Here is a tiny trained network, its code and every weight. The questions are about switching its units off for an input and a class, where a switched-off unit gives its printed mean instead of its output.

import numpy as np


def w(rows, s, z=0):
    codes = np.array(rows[::2]) - 128.0
    scale = np.full(codes.shape[1], s)
    scale[-1] = z or s
    return codes * scale


def norm(h):
    return h / np.sqrt((h * h).mean(-1, keepdims=True) + 1e-5)


def f(y):
    return y / 2 * (1 + np.tanh(0.7978845608 * (y + 0.044715 * y**3)))


def log_softmax(a):
    a = a - a.max(-1, keepdims=True)
    return a - np.log(np.exp(a).sum(-1, keepdims=True))


def net(x, mask):
    res = np.array(x, float).reshape(1, 3) / 4 @ E
    u = 0
    for l in range(3):
        y = f(norm(res) @ A[l][:, :-1].T + A[l][:, -1])
        res = res + np.where(mask[u : u + 4], y, B[l][:, -1]) @ B[l][:, :-1]
        u += 4
    return log_softmax(norm(res)[-1] @ U[:, :-1].T + U[:, -1])


A, B = {}, {}
E = w([
[177,102,133,25,135,133,128,59,169,129,133,149],'x0',
[160,97,3,118,121,158,190,101,93,87,131,37],'x1',
[82,143,60,102,135,87,186,75,26,178,127,139],'x2',
],0.0066)
A[0] = w([
[135,144,146,2,136,114,129,78,127,164,139,182,25],'L0N1',
[69,146,147,90,141,69,125,79,6,206,122,204,30],'L0N2',
[77,159,131,214,136,110,133,177,63,166,136,150,3],'L0N3',
[61,142,210,98,129,83,124,101,54,204,129,216,53],'L0N4',
],0.014,0.003)
B[0] = w([
[141,19,173,148,93,120,82,30,79,35,61,81,224],'L0N1',
[47,131,26,110,50,255,223,202,122,122,196,45,249],'L0N2',
[150,13,173,134,93,123,81,20,92,36,60,80,224],'L0N3',
[201,203,177,135,228,14,81,138,190,229,126,227,247],'L0N4',
],0.0081,0.013)
A[1] = w([
[145,103,187,136,133,138,93,110,144,76,121,135,12],'L1N1',
[117,249,142,92,160,163,110,233,135,69,151,211,9],'L1N2',
[148,147,246,140,124,170,99,213,238,80,139,162,17],'L1N3',
[64,182,185,209,124,123,112,199,64,61,111,163,3],'L1N4',
],0.012,0.0011)
B[1] = w([
[55,99,76,112,67,169,189,141,142,206,131,88,228],'L1N1',
[224,3,100,114,119,141,127,43,197,108,128,24,150],'L1N2',
[32,157,98,115,87,153,204,167,127,231,177,132,250],'L1N3',
[150,99,178,88,140,98,99,57,126,144,134,159,156],'L1N4',
],0.0056,0.012)
A[2] = w([
[124,51,185,133,97,127,109,84,168,168,144,99,254],'L2N1',
[129,105,57,120,133,133,148,102,99,109,96,91,105],'L2N2',
[87,111,158,252,114,106,95,153,79,102,94,90,30],'L2N3',
[180,156,15,126,171,104,145,99,31,93,156,92,72],'L2N4',
],0.014,0.00084)
B[2] = w([
[166,168,101,154,163,142,109,155,70,2,115,125,254],'L2N1',
[112,132,195,139,135,86,95,132,170,200,109,170,235],'L2N2',
[155,105,127,41,125,139,131,67,128,99,118,145,181],'L2N3',
[165,204,159,149,183,102,99,188,166,142,158,189,209],'L2N4',
],0.0066,0.016)
U = w([
[138,58,160,116,86,121,103,54,90,2,72,98,253],'0',
[54,141,65,107,65,170,218,166,132,162,196,85,64],'1',
[163,221,178,146,188,38,105,173,173,155,139,221,38],'2',
],0.0083,0.0012)

Each question gives the input, the list of numbers given to net, and the class t.
The units are the neurons (one row each of A and B). Each row of codes is followed by its name. A weight is (code - 128) times the scale printed after its matrix; where a second scale follows, it is the last column's (A, B and U).
mask holds one flag per neuron, layer by layer. A switched-off neuron (its flag False) gives its mean, the last column of its row in B, instead of its output. The means were averaged over made-up inputs and are rounded, as every weight is.
A unit's drop is (log p(t) with every unit on - log p(t) with that unit switched off) / (log p(t) with every unit on - log p(t) with every unit switched off).
The circuit of an input: a set's keep is (log p(t) with only the set's units on - log p(t) with every unit switched off) / (log p(t) with every unit on - log p(t) with every unit switched off). Starting from all 12 units, units are removed one at a time, each time the one whose removal leaves the highest keep (on an exact tie, the one counted first), for as long as the keep stays at least 0.8.
units of the circuit, in order: the units of the circuit, biggest drop first
most important unit: the unit with the biggest drop
k most important neurons: the k neurons with the biggest drops, biggest first
top k neurons in layer l: the k neurons of layer l with the biggest drops, biggest first
drop of u: that unit's drop, to one decimal
input [-6,8,-4], class 2: 3 most important neurons	L0N1, L0N2, L0N3
input [0,4,-1], class 2: 3 most important neurons	L0N3, L0N1, L0N2
input [-7,7,3], class 0: most important unit	L0N3
input [1,-2,1], class 2: 2 most important neurons	L0N4, L0N3
input [-7,-3,7], class 0: 3 most important neurons	L0N3, L1N3, L1N1
input [1,-7,-8], class 1: 2 most important neurons	L1N3, L0N4
input [6,7,-4], class 2: units of the circuit, in order	L0N3, L0N2
input [-7,8,-8], class 1: 3 most important neurons	L0N1, L0N3, L2N1
input [5,5,7], class 1: 2 most important neurons	L0N2, L0N4
input [1,-5,5], class 1: 2 most important neurons	L0N2, L2N4
input [-7,-5,7], class 0: 3 most important neurons	L0N3, L1N3, L1N1
input [1,6,-3], class 2: 2 most important neurons	L0N3, L0N1
input [-5,-3,-7], class 1: top 2 neurons in layer 0	L0N1, L0N4
input [2,-1,-7], class 1: 2 most important neurons	L1N3, L0N4
input [0,-5,7], class 1: most important unit	L0N2
input [8,-7,-2], class 0: 4 most important neurons	L0N1, L2N4, L2N2, L2N1
input [-7,-2,6], class 0: top 2 neurons in layer 0	L0N3, L0N4
input [1,2,-3], class 1: top 3 neurons in layer 0	L0N1, L0N3, L0N4
input [-4,5,2], class 2: top 2 neurons in layer 2	L2N4, L2N2
input [-5,4,-8], class 1: most important unit	L1N3
input [-4,-4,-6], class 1: top 2 neurons in layer 0	L0N1, L0N4
input [1,5,0], class 2: drop of L1N2	0.0
input [0,8,1], class 2: drop of L0N2	0.1
input [0,-2,0], class 2: drop of L0N4	4.1
